How the states are linked:
ζ: J629->J585, J879->J557, J987->J283, J830->J604, J547->J942, J998->J899, J39->J146, J893->J23, J478->J53, J697->J629, J763->J134, J283->J966, J285->J907, J814->J779, J23->J441, J504->J54, J908->J483, J441->J804, J402->J787, J557->J893, J116->J16, J702->J461, J495->J517, J432->J761, J807->J863, J379->J420, J983->J505, J604->J697, J761->J715, J804->J40, J580->J763, J939->J140, J965->J232, J779->J99, J636->J872, J351->J879, J385->J415, J989->J296, J863->J983, J209->J250, J182->J908, J134->J855, J420->J539, J461->J504, J899->J866, J232->J70, J855->J969, J913->J209, J532->J702, J125->J379, J881->J81, J895->J731, J132->J580, J140->J566, J731->J453, J938->J672, J574->J432, J582->J660, J947->J239, J935->J823, J660->J182, J448->J116, J290->J636, J369->J488, J16->J56, J99->J572, J585->J593, J715->J857, J961->J532, J40->J814, J914->J952, J857->J132, J966->J939, J250->J690, J969->J881, J539->J444, J483->J938, J566->J402, J942->J914, J920->J478, J296->J351, J70->J285, J517->J738, J80->J195, J672->J567, J872->J622, J405->J895, J205->J574, J146->J648, J219->J39, J952->J965, J195->J544, J948->J531, J907->J207, J738->J989, J918->J935, J572->J125, J324->J385, J567->J807, J593->J503, J503->J448, J54->J80, J823->J495, J690->J830, J648->J405, J239->J290, J453->J369, J207->J998, J531->J920, J444->J537, J537->J948, J488->J987, J81->J582, J56->J205, J53->J219, J627->J918, J415->J947, J309->J961, J866->J309, J787->J324, J505->J627, J544->J913, J622->J547
φ: J629->J531, J879->J309, J987->J580, J830->J444, J547->J983, J998->J296, J39->J16, J893->J532, J478->J503, J697->J948, J763->J966, J283->J763, J285->J517, J814->J80, J23->J702, J504->J40, J908->J947, J441->J461, J402->J81, J557->J961, J116->J39, J702->J441, J495->J285, J432->J731, J807->J622, J379->J250, J983->J942, J604->J537, J761->J453, J804->J504, J580->J283, J939->J855, J965->J935, J779->J195, J636->J567, J351->J866, J385->J182, J989->J998, J863->J547, J209->J379, J182->J415, J134->J939, J420->J690, J461->J804, J899->J351, J232->J823, J855->J140, J913->J125, J532->J23, J125->J209, J881->J402, J895->J432, J132->J987, J140->J969, J731->J761, J938->J290, J574->J895, J582->J324, J947->J483, J935->J232, J660->J385, J448->J219, J290->J672, J369->J857, J16->J146, J99->J544, J585->J920, J715->J369, J961->J893, J40->J54, J914->J627, J857->J488, J966->J134, J250->J420, J969->J566, J539->J830, J483->J239, J566->J881, J942->J505, J920->J593, J296->J899, J70->J495, J517->J907, J80->J779, J672->J636, J872->J807, J405->J574, J205->J405, J146->J56, J219->J116, J952->J918, J195->J99, J948->J629, J907->J738, J738->J207, J918->J965, J572->J913, J324->J660, J567->J872, J593->J478, J503->J53, J54->J814, J823->J70, J690->J539, J648->J205, J239->J938, J453->J715, J207->J989, J531->J585, J444->J604, J537->J697, J488->J132, J81->J787, J56->J648, J53->J448, J627->J952, J415->J908, J309->J557, J866->J879, J787->J582, J505->J914, J544->J572, J622->J863
ρ: J629->J690, J879->J738, J987->J731, J830->J913, J547->J290, J998->J70, J39->J920, J893->J296, J478->J537, J697->J250, J763->J715, J283->J453, J285->J952, J814->J23, J23->J351, J504->J961, J908->J81, J441->J879, J402->J966, J557->J989, J116->J585, J702->J866, J495->J627, J432->J16, J807->J483, J379->J779, J983->J672, J604->J209, J761->J56, J804->J557, J580->J761, J939->J488, J965->J547, J779->J441, J636->J415, J351->J517, J385->J566, J989->J823, J863->J938, J209->J80, J182->J881, J134->J857, J420->J99, J461->J309, J899->J285, J232->J942, J855->J132, J913->J54, J532->J899, J125->J814, J881->J763, J895->J39, J132->J432, J140->J987, J731->J146, J938->J660, J574->J116, J582->J855, J947->J787, J935->J983, J660->J969, J448->J629, J290->J385, J369->J405, J16->J593, J99->J804, J585->J830, J715->J205, J961->J998, J40->J893, J914->J872, J857->J574, J966->J369, J250->J195, J969->J580, J539->J572, J483->J582, J566->J283, J942->J636, J920->J444, J296->J495, J70->J914, J517->J918, J80->J702, J672->J182, J872->J947, J405->J219, J205->J448, J146->J478, J219->J531, J952->J622, J195->J461, J948->J420, J907->J965, J738->J935, J918->J863, J572->J40, J324->J140, J567->J908, J593->J604, J503->J697, J54->J532, J823->J505, J690->J544, J648->J53, J239->J324, J453->J648, J207->J232, J531->J539, J444->J125, J537->J379, J488->J895, J81->J134, J56->J503, J53->J948, J627->J807, J415->J402, J309->J207, J866->J907, J787->J939, J505->J567, J544->J504, J622->J239
λ: J629->J219, J879->J461, J987->J969, J830->J920, J547->J935, J998->J893, J39->J432, J893->J54, J478->J56, J697->J53, J763->J402, J283->J881, J285->J351, J814->J209, J23->J80, J504->J572, J908->J872, J441->J195, J402->J908, J557->J504, J116->J895, J702->J779, J495->J899, J432->J987, J807->J952, J379->J697, J983->J232, J604->J478, J761->J283, J804->J544, J580->J566, J939->J582, J965->J738, J779->J250, J636->J505, J351->J702, J385->J672, J989->J961, J863->J965, J209->J537, J182->J636, J134->J787, J420->J629, J461->J99, J899->J23, J232->J989, J855->J324, J913->J444, J532->J814, J125->J604, J881->J415, J895->J132, J132->J140, J140->J660, J731->J580, J938->J547, J574->J488, J582->J239, J947->J807, J935->J207, J660->J290, J448->J405, J290->J983, J369->J134, J16->J731, J99->J690, J585->J39, J715->J966, J961->J40, J40->J913, J914->J495, J857->J939, J966->J81, J250->J948, J969->J385, J539->J585, J483->J622, J566->J182, J942->J823, J920->J16, J296->J532, J70->J296, J517->J866, J80->J379, J672->J942, J872->J627, J405->J857, J205->J369, J146->J761, J219->J574, J952->J517, J195->J420, J948->J448, J907->J879, J738->J309, J918->J907, J572->J830, J324->J938, J567->J914, J593->J146, J503->J648, J54->J125, J823->J998, J690->J531, J648->J715, J239->J863, J453->J763, J207->J557, J531->J116, J444->J593, J537->J503, J488->J855, J81->J947, J56->J453, J53->J205, J627->J285, J415->J567, J309->J804, J866->J441, J787->J483, J505->J70, J544->J539, J622->J918
ψ: J629->J920, J879->J961, J987->J763, J830->J537, J547->J505, J998->J351, J39->J56, J893->J702, J478->J448, J697->J531, J763->J939, J283->J134, J285->J738, J814->J195, J23->J461, J504->J814, J908->J239, J441->J504, J402->J582, J557->J532, J116->J146, J702->J804, J495->J907, J432->J453, J807->J547, J379->J690, J983->J914, J604->J948, J761->J369, J804->J54, J580->J966, J939->J969, J965->J823, J779->J544, J636->J807, J351->J309, J385->J908, J989->J899, J863->J942, J209->J420, J182->J947, J134->J140, J420->J830, J461->J40, J899->J879, J232->J495, J855->J566, J913->J379, J532->J441, J125->J250, J881->J787, J895->J761, J132->J283, J140->J881, J731->J715, J938->J636, J574->J731, J582->J385, J947->J938, J935->J70, J660->J415, J448->J39, J290->J567, J369->J132, J16->J648, J99->J913, J585->J478, J715->J488, J961->J23, J40->J80, J914->J918, J857->J987, J966->J855, J250->J539, J969->J402, J539->J604, J483->J290, J566->J81, J942->J627, J920->J503, J296->J866, J70->J517, J517->J207, J80->J99, J672->J872, J872->J863, J405->J432, J205->J895, J146->J205, J219->J16, J952->J935, J195->J572, J948->J585, J907->J989, J738->J998, J918->J232, J572->J209, J324->J182, J567->J622, J593->J53, J503->J219, J54->J779, J823->J285, J690->J444, J648->J574, J239->J672, J453->J857, J207->J296, J531->J593, J444->J697, J537->J629, J488->J580, J81->J324, J56->J405, J53->J116, J627->J965, J415->J483, J309->J893, J866->J557, J787->J660, J505->J952, J544->J125, J622->J983
ε: J629->J948, J879->J866, J987->J132, J830->J539, J547->J863, J998->J989, J39->J116, J893->J961, J478->J593, J697->J537, J763->J283, J283->J580, J285->J495, J814->J54, J23->J532, J504->J804, J908->J415, J441->J702, J402->J881, J557->J309, J116->J219, J702->J23, J495->J70, J432->J895, J807->J872, J379->J209, J983->J547, J604->J444, J761->J731, J804->J461, J580->J987, J939->J134, J965->J918, J779->J80, J636->J672, J351->J899, J385->J660, J989->J207, J863->J622, J209->J125, J182->J385, J134->J966, J420->J250, J461->J441, J899->J296, J232->J935, J855->J939, J913->J572, J532->J893, J125->J913, J881->J566, J895->J574, J132->J488, J140->J855, J731->J432, J938->J239, J574->J405, J582->J787, J947->J908, J935->J965, J660->J324, J448->J53, J290->J938, J369->J715, J16->J39, J99->J195, J585->J531, J715->J453, J961->J557, J40->J504, J914->J505, J857->J369, J966->J763, J250->J379, J969->J140, J539->J690, J483->J947, J566->J969, J942->J983, J920->J585, J296->J998, J70->J823, J517->J285, J80->J814, J672->J290, J872->J567, J405->J205, J205->J648, J146->J16, J219->J448, J952->J627, J195->J779, J948->J697, J907->J517, J738->J907, J918->J952, J572->J544, J324->J582, J567->J636, J593->J920, J503->J478, J54->J40, J823->J232, J690->J420, J648->J56, J239->J483, J453->J761, J207->J738, J531->J629, J444->J830, J537->J604, J488->J857, J81->J402, J56->J146, J53->J503, J627->J914, J415->J182, J309->J879, J866->J351, J787->J81, J505->J942, J544->J99, J622->J807

In the rows, 133 stands for zero.

The rows follow the links: the fewer symbols apart two states are, the more alike their rows tend to be.

Named rows; a name shown again gets a slightly different row:
J866: 165 65 127 120 133 169 98 179 105 148 70 121 203 127 159 134 97 189 53 210 184 131 154 64 178 101 148 154 134 122 102 91 151 140 141 156 149 99 183 181 158 136 132 48 167 165 88 100 153 142 167 142 177 138 91 139 79 156 152 186 145 166 141 117 50 171
J920: 115 179 128 128 136 139 187 153 167 145 135 170 119 117 118 87 150 127 140 147 132 116 144 221 231 154 146 75 111 182 148 122 165 131 159 66 141 94 73 146 112 82 85 163 78 106 154 131 143 118 93 168 98 132 153 110 91 160 88 191 65 175 215 44 184 171
J690: 106 79 148 76 105 47 167 112 151 144 161 172 129 167 126 128 158 178 136 137 155 168 124 109 148 255 119 91 96 59 127 139 159 178 135 120 138 161 52 152 154 142 136 162 150 127 154 134 76 115 166 150 169 205 120 77 171 77 155 149 143 144 222 164 121 104
J532: 132 104 156 57 95 84 133 134 125 148 93 144 146 137 173 115 121 187 96 222 191 154 138 67 94 186 122 140 141 93 122 170 117 140 176 221 127 114 136 171 147 143 120 100 172 182 131 70 122 174 142 90 234 129 120 126 148 99 180 197 184 128 141 137 71 102
J948: 120 172 144 92 109 113 186 121 173 171 149 155 102 135 150 87 156 120 156 134 150 145 128 235 180 231 101 82 71 105 177 125 149 143 179 82 162 131 62 152 140 98 92 150 70 129 173 135 138 122 100 163 93 128 91 72 123 141 62 144 105 164 207 71 175 141
J987: 106 192 132 146 191 140 116 166 157 135 164 167 106 114 78 183 150 127 139 128 51 140 133 134 96 48 135 98 152 203 97 139 49 139 65 152 114 115 91 104 83 151 126 168 112 101 145 124 121 113 105 91 118 146 254 179 162 127 159 155 96 103 152 135 138 179
J209: 116 36 122 97 139 80 161 136 123 125 139 195 182 158 109 117 164 178 132 175 131 142 135 70 200 183 162 100 109 104 100 132 198 159 102 103 127 113 77 173 160 141 128 155 152 138 114 132 88 122 172 173 188 232 160 118 146 88 174 181 132 148 227 152 93 127
J938: 154 163 135 207 154 102 150 105 107 82 151 104 65 155 144 178 119 113 178 124 138 76 125 57 82 129 132 228 184 139 127 190 109 118 88 159 107 162 137 80 122 224 147 217 157 93 132 145 162 142 118 97 92 106 159 169 146 134 122 59 125 131 70 146 160 110
J582: 132 129 132 225 140 176 130 107 145 135 152 146 122 69 91 128 65 77 106 43 99 166 156 163 136 83 172 149 32 104 133 128 71 66 144 98 114 138 170 99 184 156 130 123 121 127 151 158 115 133 115 146 131 102 145 168 107 139 132 110 138 76 35 110 88 150
J441: 114 140 140 32 99 81 137 116 122 143 113 133 125 155 195 88 153 149 143 221 192 147 116 105 82 208 93 138 145 81 156 194 123 134 189 209 132 120 128 177 144 138 102 101 146 202 137 80 153 198 117 100 197 129 111 130 176 100 153 155 194 132 144 126 107 78
J402: 135 125 119 208 143 168 92 102 123 155 164 118 133 80 104 148 80 82 120 31 126 194 135 207 121 80 128 149 63 75 134 125 81 81 145 73 116 161 174 103 181 134 122 88 120 147 163 176 108 116 140 127 87 108 126 160 134 138 142 68 137 72 57 153 99 150
J369: 113 201 155 135 179 180 125 187 192 155 145 175 132 89 100 151 135 86 127 116 16 132 144 212 111 58 132 79 81 205 124 102 39 142 97 148 130 89 117 123 121 112 141 154 78 128 162 133 139 111 92 143 135 131 200 147 135 150 116 166 113 116 139 86 141 192
J517: 113 168 117 87 131 177 112 119 102 102 102 57 102 206 179 134 167 140 150 162 191 110 104 58 90 152 89 156 198 142 179 119 160 127 161 173 186 146 192 132 72 165 131 84 139 129 77 123 205 169 128 122 121 98 73 130 116 177 66 98 164 173 100 159 156 122
J989: 149 113 107 101 149 198 93 150 82 124 80 74 158 176 181 134 133 147 112 182 198 111 116 91 161 108 100 160 184 137 149 91 173 122 153 130 185 124 206 171 118 156 127 35 131 164 72 132 205 146 148 152 101 122 67 139 77 190 83 108 143 186 129 135 119 166
J23: 117 116 156 49 93 79 133 127 124 149 105 139 139 142 183 109 132 174 112 217 194 154 126 76 85 198 119 134 141 87 128 177 115 145 178 219 121 119 132 173 144 137 118 100 165 188 137 71 128 182 133 89 219 123 118 128 166 97 174 183 189 133 135 132 82 86
J219: 123 124 162 143 127 78 148 170 145 98 134 154 139 128 100 156 148 161 124 117 125 131 145 179 196 114 160 57 219 183 94 133 173 159 118 90 96 91 72 127 67 93 131 193 179 84 164 130 106 92 142 151 135 173 200 118 140 128 185 203 59 145 213 135 197 128
J537: 114 153 150 75 102 90 180 110 170 165 162 148 97 150 156 101 156 133 160 131 162 159 121 206 149 258 82 89 73 75 167 134 140 152 173 98 160 153 61 150 150 110 105 149 87 129 183 132 118 119 124 151 109 138 85 60 141 117 82 136 129 155 205 101 164 119
J250: 103 49 140 89 125 59 159 128 142 133 154 187 154 164 117 128 156 186 131 154 147 159 125 78 172 218 143 96 113 77 108 137 183 174 117 113 129 141 57 159 158 147 137 162 165 135 132 130 72 114 177 159 189 228 142 94 166 77 169 174 141 144 232 165 103 110
J881: 141 130 117 195 140 158 81 97 119 154 169 108 128 89 108 155 88 86 132 31 130 193 130 212 109 75 114 143 87 74 134 125 87 83 144 68 115 177 167 112 176 135 127 84 127 146 164 185 106 113 142 120 73 116 130 162 150 128 153 58 131 76 61 169 111 147
J54: 107 136 84 47 154 135 150 122 105 137 113 139 136 164 189 51 194 104 192 219 167 117 112 151 158 164 94 135 136 105 178 192 173 104 176 138 142 106 138 197 170 114 76 81 82 221 119 125 184 200 95 158 139 151 105 142 159 140 94 115 160 155 164 104 131 106
J99: 118 75 75 98 171 147 161 145 101 129 115 184 191 151 135 68 178 132 170 216 123 106 129 118 237 122 155 122 121 129 139 147 214 114 126 86 135 85 118 199 181 118 89 102 100 193 94 143 156 164 134 193 148 202 144 152 125 139 126 153 129 161 210 99 110 147
J505: 199 99 121 205 97 198 133 116 125 164 121 117 192 93 115 118 87 159 85 114 122 104 159 83 148 119 217 205 79 178 139 74 180 142 123 169 150 179 190 99 158 87 185 137 143 112 82 131 111 146 156 114 152 75 69 138 78 134 141 148 172 111 49 131 116 134
J966: 112 164 120 148 178 110 85 127 116 136 181 116 99 135 90 199 149 143 152 94 108 173 114 139 70 54 97 125 192 150 95 162 72 126 77 117 103 164 104 104 84 160 123 146 145 109 155 156 104 102 138 62 83 152 233 186 193 105 184 89 93 98 137 194 138 150
J81: 136 128 121 214 141 174 107 104 128 152 162 130 131 71 101 134 78 78 119 34 115 189 144 196 125 75 147 143 52 82 134 127 80 71 150 78 116 154 175 105 190 135 127 97 119 142 158 172 109 123 133 141 105 106 131 162 115 139 138 79 139 75 43 137 90 151
J872: 217 128 108 210 136 155 122 108 91 130 140 73 128 143 161 159 111 125 164 112 159 83 130 121 116 114 120 263 168 136 133 138 177 137 96 115 133 203 173 104 166 159 161 150 141 132 119 178 156 128 155 114 42 96 78 150 127 147 114 24 137 135 82 159 162 118
J969: 136 128 117 180 146 140 71 101 105 153 175 96 116 109 108 171 108 103 143 34 143 205 114 204 88 69 94 141 129 82 126 143 84 102 125 71 119 188 151 108 146 132 124 85 133 140 168 188 101 106 151 96 59 124 149 164 166 124 165 37 126 82 86 197 122 139
J39: 122 114 177 132 112 63 131 165 147 98 140 134 143 137 107 170 144 155 128 85 126 149 136 201 150 123 142 54 231 161 100 134 159 169 121 104 92 105 89 120 70 95 147 193 197 89 176 136 90 81 162 149 142 176 193 107 172 119 194 177 77 137 195 173 197 111
J40: 111 142 92 39 137 126 147 111 101 136 113 138 134 165 193 59 191 108 189 214 175 124 109 151 137 178 91 137 137 94 180 195 160 107 186 153 141 111 133 197 166 125 80 82 89 220 126 115 179 203 100 145 143 142 104 135 163 136 101 114 168 153 161 106 129 102
J125: 118 36 111 105 159 98 157 143 116 123 136 194 185 157 103 106 166 173 136 185 122 132 136 68 220 161 169 105 112 110 105 135 201 145 104 95 124 108 81 172 168 135 123 142 148 150 103 136 101 133 167 187 186 237 157 125 140 100 168 182 127 147 230 141 94 132
J444: 113 123 153 66 90 65 173 105 163 159 169 160 101 157 151 115 156 154 152 125 166 169 120 171 135 280 88 91 82 60 160 138 147 168 159 110 151 165 53 149 148 127 115 159 111 132 176 133 94 113 141 150 132 165 91 57 163 102 110 133 140 148 215 134 146 102
J488: 107 203 143 139 191 162 121 173 183 145 149 175 117 102 85 169 140 107 130 131 34 130 143 165 108 51 145 93 111 215 114 121 35 137 76 151 121 97 103 113 102 135 132 164 93 117 151 126 134 110 92 116 134 137 235 171 147 144 133 170 98 116 152 100 137 193

Each walk starts at a row. The symbols on each line, taken left to right, move it on to the next state.
Answer with the state's row; about right is enough.
117 58 77 106 173 141 157 145 105 126 115 188 190 150 126 79 180 146 155 200 124 112 134 101 240 128 160 117 120 127 124 147 212 121 114 84 133 92 110 193 182 122 100 113 110 182 91 142 144 152 138 198 160 215 153 147 122 132 136 161 127 159 214 108 100 148
ε φ ψ ρ φ λ -> 115 39 129 92 135 66 153 133 130 129 149 189 168 168 110 123 161 182 128 166 142 150 132 67 188 202 156 99 110 90 103 132 189 169 105 112 127 129 70 163 160 142 132 157 163 136 119 129 84 119 177 165 192 230 151 104 158 82 171 184 136 141 230 159 98 118
φ φ ζ -> 111 92 153 72 98 51 160 114 156 149 162 165 118 166 138 127 154 169 143 131 161 176 123 126 135 269 106 93 95 53 137 138 152 178 142 118 145 162 56 149 154 137 130 164 143 126 165 135 76 108 165 145 162 190 109 65 170 78 138 151 144 137 217 157 128 102
119 50 87 105 169 130 161 150 105 124 123 191 197 156 118 85 174 151 145 199 122 119 137 90 243 136 174 112 113 130 121 143 216 132 112 85 131 91 98 187 181 124 103 122 121 172 91 135 131 148 147 192 166 223 158 144 129 122 145 170 132 158 219 118 90 146
ψ ζ ψ ψ -> 114 146 156 68 96 80 173 105 173 165 163 152 99 159 157 104 158 141 154 128 164 164 116 192 135 268 83 89 77 65 164 132 146 164 163 102 156 165 55 149 146 121 113 157 103 137 185 137 106 114 132 150 123 152 86 57 160 103 92 133 133 150 211 120 158 110
λ ζ ρ ζ -> 119 187 128 111 123 136 190 139 170 159 142 158 112 125 139 85 155 125 146 146 143 123 135 232 212 190 124 80 88 148 162 118 159 131 166 71 150 108 70 145 130 83 88 155 69 120 170 136 146 124 97 165 89 120 116 89 101 152 73 167 83 170 212 47 177 156
115 127 149 46 95 78 133 123 124 145 105 136 126 145 193 103 147 167 129 221 189 146 123 82 77 205 106 137 146 83 139 188 117 138 189 216 132 120 132 181 141 138 110 99 156 193 139 70 134 191 125 91 210 129 116 129 173 97 166 165 190 139 138 129 94 85
ρ ε λ ρ λ ε ψ -> 107 149 112 37 117 98 144 107 116 142 114 130 126 160 205 74 184 127 174 221 187 132 111 128 104 198 81 137 143 88 174 200 147 118 193 183 140 117 132 190 154 124 88 92 115 219 134 96 163 203 109 117 171 131 97 130 172 115 126 131 183 145 148 114 117 84
ε ζ ρ ζ λ φ -> 114 117 71 74 168 152 157 130 99 130 112 159 162 163 170 52 198 104 185 216 148 110 119 147 197 142 115 134 125 119 164 178 195 105 157 111 135 98 130 204 176 113 77 84 77 219 107 133 183 195 108 180 132 173 117 151 140 147 97 125 147 166 185 90 117 126
166 74 126 113 135 184 99 178 92 147 72 109 197 135 159 135 105 181 60 208 184 124 145 72 189 93 141 159 147 130 107 80 164 138 140 140 153 103 194 176 153 138 130 41 158 170 85 112 161 139 171 148 156 137 84 136 70 165 134 173 148 165 147 119 65 174
λ φ ε ρ ρ -> 126 162 112 91 135 185 103 123 92 108 98 61 123 205 183 129 163 138 144 173 197 109 102 70 104 140 88 165 200 139 176 112 164 119 164 157 187 141 199 150 84 167 129 70 133 137 77 131 212 158 135 133 106 105 67 132 106 187 66 97 149 183 110 155 149 133
φ ψ ζ ε -> 164 95 120 114 146 201 92 173 88 130 72 87 190 154 166 131 115 164 84 198 190 115 135 90 180 92 119 158 163 140 124 79 170 129 147 129 172 107 202 178 139 150 123 35 141 166 75 124 186 141 160 163 123 129 67 133 69 182 107 140 151 180 140 125 88 179
117 200 153 132 170 176 123 187 204 160 146 168 133 88 103 147 134 74 128 107 19 132 146 231 112 66 126 76 70 194 136 94 42 140 110 145 137 92 126 125 132 108 145 141 79 136 170 139 140 107 97 153 131 122 184 133 142 156 108 156 119 109 141 87 143 185
ζ ρ λ λ -> 127 142 115 160 158 119 76 107 104 149 176 101 104 131 111 190 131 121 156 55 140 198 114 180 74 65 83 128 170 103 114 155 82 114 105 82 109 185 130 108 116 145 122 104 140 131 169 180 102 103 150 77 56 138 180 170 186 114 181 51 113 86 113 209 134 141
λ ε ψ -> 122 149 143 232 153 157 155 116 154 107 151 169 94 76 86 139 72 83 115 79 87 126 161 98 123 94 195 168 55 124 123 151 60 72 128 141 105 117 154 81 168 194 140 183 130 99 137 130 124 145 97 144 157 101 173 171 98 133 127 135 134 83 34 95 91 148
133 164 138 212 154 114 165 104 128 79 150 131 57 138 117 172 104 111 159 119 117 86 140 43 87 125 158 213 153 141 118 192 88 108 101 166 96 143 136 73 127 229 141 227 158 85 133 131 152 145 103 108 130 112 180 171 136 131 125 95 122 121 61 130 139 118
ε λ ε ρ φ ε -> 128 165 146 216 156 112 168 105 132 76 148 146 54 124 108 163 100 108 153 115 103 88 148 43 95 126 172 201 133 143 108 186 78 103 97 168 95 129 135 69 132 230 142 227 150 83 133 125 151 151 99 115 144 112 188 175 128 124 129 117 125 112 58 118 123 123
ε ρ φ -> 137 128 128 224 140 176 119 106 143 143 152 140 126 70 98 132 73 77 112 42 106 178 153 184 134 78 159 146 36 89 138 128 73 75 150 89 118 142 178 97 191 144 130 106 114 134 155 165 113 131 125 144 117 102 135 163 106 136 131 91 140 74 38 122 86 153
126 115 183 129 108 63 122 158 149 100 147 131 142 140 119 176 144 149 134 76 130 155 133 210 136 126 129 55 230 146 101 131 153 173 123 107 97 110 94 128 76 100 161 177 201 97 186 138 93 76 166 152 136 170 175 101 182 113 194 160 90 135 187 183 202 102
ε ψ φ λ ε λ -> 108 173 119 147 182 106 92 137 120 137 180 135 103 138 88 197 147 135 151 102 93 159 118 128 74 52 107 114 192 164 95 158 65 134 72 130 103 153 102 100 77 158 118 154 139 104 156 149 113 107 126 62 94 152 247 190 189 109 188 109 96 101 141 187 144 159
ψ ψ λ ζ ζ ε ε -> 120 156 148 227 155 138 165 110 144 91 146 163 73 98 96 153 83 96 129 101 94 103 157 65 114 110 187 185 88 138 115 174 66 92 118 162 102 122 147 76 144 215 140 212 147 87 134 121 138 146 95 125 160 101 182 176 110 131 128 134 129 95 39 98 103 134
